Below are the code and all the weights of a small trained network. Each question names an input and a class and asks about switching units off, where a switched-off unit gives its printed mean instead of its output.

import numpy as np


def w(rows, s, z=0):
    codes = np.array(rows[::2]) - 128.0
    scale = np.full(codes.shape[1], s)
    scale[-1] = z or s
    return codes * scale


def f(y):
    return y / 2 * (1 + np.tanh(0.7978845608 * (y + 0.044715 * y**3)))


def log_softmax(a):
    a = a - a.max(-1, keepdims=True)
    return a - np.log(np.exp(a).sum(-1, keepdims=True))


def net(x, mask):
    res = np.array(x, float).reshape(1, 3) / 4 @ E
    y = f(res @ A[0][:, :-1].T + A[0][:, -1])
    res = res + np.where(mask, y, B[0][:, -1]) @ B[0][:, :-1]
    return log_softmax(res[-1] @ U[:, :-1].T + U[:, -1])


A, B = {}, {}
E = w([
[135,143,225,17,38],'x0',
[178,109,146,245,43],'x1',
[2,200,48,127,53],'x2',
],0.0075)
A[0] = w([
[105,110,233,213,2,195],'N1',
[31,158,91,127,85,47],'N2',
[121,128,51,175,201,168],'N3',
[56,184,14,78,66,67],'N4',
[135,161,42,159,177,28],'N5',
[93,109,103,59,181,171],'N6',
[31,178,68,149,135,121],'N7',
[143,148,82,197,45,233],'N8',
[107,175,101,52,189,171],'N9',
[5,149,109,143,85,121],'N10',
[143,7,180,173,147,168],'N11',
[194,81,125,125,171,76],'N12',
[221,55,183,165,146,123],'N13',
[127,150,49,207,210,129],'N14',
[83,231,146,149,131,25],'N15',
[68,217,152,177,160,3],'N16',
[132,117,219,61,23,68],'N17',
[54,174,147,75,227,150],'N18',
[201,201,151,228,87,179],'N19',
[183,38,176,121,178,157],'N20',
[131,142,171,71,64,131],'N21',
[250,127,209,121,163,119],'N22',
[54,158,52,163,34,153],'N23',
[131,164,186,10,46,105],'N24',
[219,118,183,132,179,252],'N25',
[95,159,85,102,200,107],'N26',
[226,61,151,104,231,70],'N27',
[80,127,107,64,165,112],'N28',
[105,152,188,37,87,183],'N29',
[127,121,51,196,183,208],'N30',
[186,96,105,183,60,144],'N31',
],0.0089,0.004)
B[0] = w([
[156,49,38,21,159,254],'N1',
[227,231,127,210,185,192],'N2',
[212,41,217,99,219,210],'N3',
[253,227,77,144,178,227],'N4',
[213,83,205,105,149,163],'N5',
[92,100,34,70,63,183],'N6',
[217,164,139,99,193,214],'N7',
[161,158,41,19,152,234],'N8',
[99,56,55,43,54,193],'N9',
[213,210,71,153,210,216],'N10',
[140,155,28,123,188,205],'N11',
[222,178,103,136,206,171],'N12',
[188,223,23,98,164,228],'N13',
[203,29,186,127,198,221],'N14',
[185,205,81,176,224,142],'N15',
[168,166,105,193,191,137],'N16',
[198,37,143,177,217,225],'N17',
[83,49,42,58,71,199],'N18',
[128,44,36,47,112,216],'N19',
[206,224,73,76,127,224],'N20',
[178,62,143,225,219,190],'N21',
[230,206,56,91,192,239],'N22',
[230,224,45,69,162,250],'N23',
[242,58,157,156,227,234],'N24',
[135,186,59,102,218,247],'N25',
[198,63,54,92,162,167],'N26',
[253,241,80,111,157,235],'N27',
[136,127,33,77,40,165],'N28',
[185,58,114,79,254,221],'N29',
[221,35,191,51,166,226],'N30',
[101,59,39,43,107,192],'N31',
],0.0059,0.0081)
U = w([
[191,254,117,157,139,66],'0',
[147,92,64,80,88,243],'1',
[182,81,155,156,173,152],'2',
[132,148,123,92,145,162],'3',
[41,100,216,177,80,1],'4',
[26,72,193,155,43,1],'5',
[81,114,210,190,65,1],'6',
],0.0079,0.0041)

Each question gives the input, the list of numbers given to net, and the class t.
The units are the neurons (one row each of A and B). Each row of codes is followed by its name. A weight is (code - 128) times the scale printed after its matrix; where a second scale follows, it is the last column's (A, B and U).
mask holds one flag per neuron, in row order. A switched-off neuron (its flag False) gives its mean, the last column of its row in B, instead of its output. The means were averaged over made-up inputs and are rounded, as every weight is.
A unit's drop is (log p(t) with every unit on - log p(t) with that unit switched off) / (log p(t) with every unit on - log p(t) with every unit switched off).
The circuit of an input: a set's keep is (log p(t) with only the set's units on - log p(t) with every unit switched off) / (log p(t) with every unit on - log p(t) with every unit switched off). Starting from the 12 units with the biggest drops (on a tie, the unit counted first), units are removed one at a time, each time the one whose removal leaves the highest keep (on an exact tie, the one counted first), for as long as the keep stays at least 0.8.
circuit, biggest first: the units of the circuit, biggest drop first
unit that matters most: the unit with the biggest drop
k most important neurons: the k neurons with the biggest drops, biggest first
drop when u is switched off: that unit's drop, to one decimal
input [-6,-2,5], class 2: circuit, biggest first	N14; N3
input [-2,-5,-5], class 0: 4 most important neurons	N27; N1; N19; N31
input [2,-8,-6], class 1: circuit, biggest first	N18; N9
input [-8,-4,7], class 2: circuit, biggest first	N3
input [8,-4,6], class 2: circuit, biggest first	N24; N17
input [-6,7,-6], class 1: circuit, biggest first	N19; N31
input [0,7,-5], class 1: circuit, biggest first	N19; N31
input [-8,-3,7], class 2: 2 most important neurons	N14; N3
input [5,-7,-7], class 0: 4 most important neurons	N27; N22; N20; N1
input [-5,8,5], class 1: 4 most important neurons	N19; N8; N31; N1
input [8,4,-8], class 0: 2 most important neurons	N13; N22
input [8,5,-3], class 2: 2 most important neurons	N17; N24
input [2,-3,-4], class 0: 2 most important neurons	N1; N19
input [5,6,-3], class 1: unit that matters most	N1
input [5,8,-1], class 1: drop when N1 is switched off	0.1
input [1,-3,-5], class 0: drop when N29 is switched off	0.0
input [-1,4,-3], class 1: drop when N4 is switched off	0.2
